Here is a tiny trained network, its code and every weight. The questions are about switching its units off for an input and a target symbol, where a switched-off unit gives its printed mean instead of its output.

import numpy as np


def w(rows, s, z=0):
    codes = np.array(rows[::2]) - 128.0
    scale = np.full(codes.shape[1], s)
    scale[-1] = z or s
    return codes * scale


def f(y):
    return y / 2 * (1 + np.tanh(0.7978845608 * (y + 0.044715 * y**3)))


def softmax(a):
    e = np.exp(a - a.max(-1, keepdims=True))
    return e / e.sum(-1, keepdims=True)


def log_softmax(a):
    a = a - a.max(-1, keepdims=True)
    return a - np.log(np.exp(a).sum(-1, keepdims=True))


def net(x, mask):
    ids = ['αγδζθμψω'.index(c) for c in x.split()]
    T = len(ids)
    res = E[ids] + P[:T]
    u = 0
    for l in range(2):
        r = res
        for j in range(2):
            rows = slice(2 * j, 2 * j + 2)
            q, k, v = (r @ M[l][rows].T for M in (Q, K, V))
            z = softmax(np.where(np.tri(T) > 0, q @ k.T / 2**0.5, -1e9)) @ v
            o = O[l][rows]
            res = res + np.where(mask[u + j], z, o[:, -1]) @ o[:, :-1]
        u += 2
        y = f(res @ A[l][:, :-1].T + A[l][:, -1])
        res = res + np.where(mask[u : u + 4], y, B[l][:, -1]) @ B[l][:, :-1]
        u += 4
    return log_softmax(res[-1] @ U[:, :-1].T + U[:, -1])


Q, K, V, O, A, B = {}, {}, {}, {}, {}, {}
E = w([
[183,52,20],'α',
[146,195,156],'γ',
[142,57,80],'δ',
[127,56,31],'ζ',
[168,209,84],'θ',
[163,92,96],'μ',
[205,138,1],'ψ',
[167,195,77],'ω',
],0.0085)
P = w([
[87,115,155],'0',
[171,247,142],'1',
[67,222,120],'2',
[171,165,145],'3',
[59,194,123],'4',
[176,155,116],'5',
[51,162,109],'6',
[177,169,126],'7',
[79,111,95],'8',
[172,95,105],'9',
[48,102,69],'10',
[169,135,61],'11',
],0.011)
Q[0] = w([
[85,253,11],'L0H1',
[90,127,2],'L0H1',
[74,53,139],'L0H2',
[33,217,113],'L0H2',
],0.0087)
K[0] = w([
[99,46,186],'L0H1',
[133,98,169],'L0H1',
[93,253,76],'L0H2',
[75,177,206],'L0H2',
],0.012)
V[0] = w([
[74,126,176],'L0H1',
[197,31,2],'L0H1',
[184,229,49],'L0H2',
[51,141,79],'L0H2',
],0.0093)
O[0] = w([
[154,120,93,103],'L0H1',
[154,115,247,139],'L0H1',
[70,146,208,253],'L0H2',
[66,136,102,146],'L0H2',
],0.014,0.0052)
A[0] = w([
[145,102,252,3],'L0N1',
[218,206,163,243],'L0N2',
[156,151,173,94],'L0N3',
[123,53,136,79],'L0N4',
],0.011,0.0064)
B[0] = w([
[117,133,150,157],'L0N1',
[139,7,120,255],'L0N2',
[120,85,43,142],'L0N3',
[149,254,171,117],'L0N4',
],0.0099,0.0073)
Q[1] = w([
[122,184,92],'L1H1',
[9,109,144],'L1H1',
[208,175,72],'L1H2',
[62,180,116],'L1H2',
],0.011)
K[1] = w([
[112,115,177],'L1H1',
[122,8,157],'L1H1',
[106,77,218],'L1H2',
[93,125,116],'L1H2',
],0.011)
V[1] = w([
[43,95,175],'L1H1',
[133,80,177],'L1H1',
[130,180,248],'L1H2',
[246,140,141],'L1H2',
],0.011)
O[1] = w([
[182,248,55,176],'L1H1',
[72,166,144,216],'L1H1',
[170,166,215,3],'L1H2',
[83,64,180,49],'L1H2',
],0.012,0.0055)
A[1] = w([
[141,1,69,58],'L1N1',
[86,110,65,3],'L1N2',
[40,230,201,90],'L1N3',
[172,143,31,224],'L1N4',
],0.0081,0.0052)
B[1] = w([
[219,204,209,231],'L1N1',
[2,235,117,164],'L1N2',
[217,80,204,218],'L1N3',
[68,142,81,255],'L1N4',
],0.0064,0.0088)
U = w([
[86,134,208,108],'α',
[6,145,59,46],'γ',
[78,54,115,174],'δ',
[166,73,129,98],'ζ',
[162,149,89,141],'θ',
[98,36,127,221],'μ',
[253,185,110,1],'ψ',
[193,159,53,253],'ω',
],0.0061,0.0048)

Each question gives the input, a string of symbols that net reads in full, and the target symbol t.
The units are the heads (2 rows each of Q, K, V and O) and the neurons (one row each of A and B). Each row of codes is followed by its name. A weight is (code - 128) times the scale printed after its matrix; where a second scale follows, it is the last column's (O, A, B and U).
mask holds one flag per unit, layer by layer, with each layer's heads first. A switched-off unit (its flag False) gives its mean, the last column of its rows in O or B, instead of its output. The means were averaged over made-up inputs and are rounded, as every weight is.
A unit's drop is (log p(t) with every unit on - log p(t) with that unit switched off) / (log p(t) with every unit on - log p(t) with every unit switched off).
most important unit: the unit with the biggest drop
k most important neurons: the k neurons with the biggest drops, biggest first
top k neurons in layer l: the k neurons of layer l with the biggest drops, biggest first
drop of u: that unit's drop, to one decimal
input γ γ μ ω γ γ α ω γ, target γ: most important unit : L0H1
input γ δ ω, target γ: 3 most important neurons : [L1N2 L1N4 L1N3]
input α γ γ μ α γ α, target α: top 2 neurons in layer 1 : [L1N3 L1N4]
input ψ α ζ ψ θ, target ψ: 2 most important neurons : [L1N3 L0N1]
input γ θ ψ, target γ: top 3 neurons in layer 1 : [L1N2 L1N4 L1N3]
input α γ γ ω γ α γ ω δ, target α: 2 most important neurons : [L0N2 L1N3]
input μ γ γ, target μ: 2 most important neurons : [L0N2 L1N1]
input α ψ ψ ζ, target α: 2 most important neurons : [L0N1 L0N4]
input γ ζ γ γ α θ γ μ γ α θ, target γ: top 2 neurons in layer 1 : [L1N1 L1N3]
input ψ γ γ γ μ, target ψ: top 2 neurons in layer 0 : [L0N2 L0N3]
input ψ γ ω γ ψ θ μ, target ψ: 2 most important neurons : [L1N3 L0N2]
input ψ ζ γ θ γ μ ω α ω ψ γ, target ψ: 2 most important neurons : [L0N2 L1N3]
input γ ω μ θ α α γ α α, target γ: top 2 neurons in layer 1 : [L1N3 L1N2]
input γ γ ζ γ α ω μ, target γ: most important unit : L0H1
input ψ α α α γ ζ γ, target ψ: 2 most important neurons : [L1N3 L0N1]
input α δ ω α ω, target α: drop of L1H2 : 0.3
input μ ψ γ, target μ: drop of L1H1 : 0.4
input γ γ ψ γ γ ω α ζ θ, target γ: drop of L1H2 : 0.5
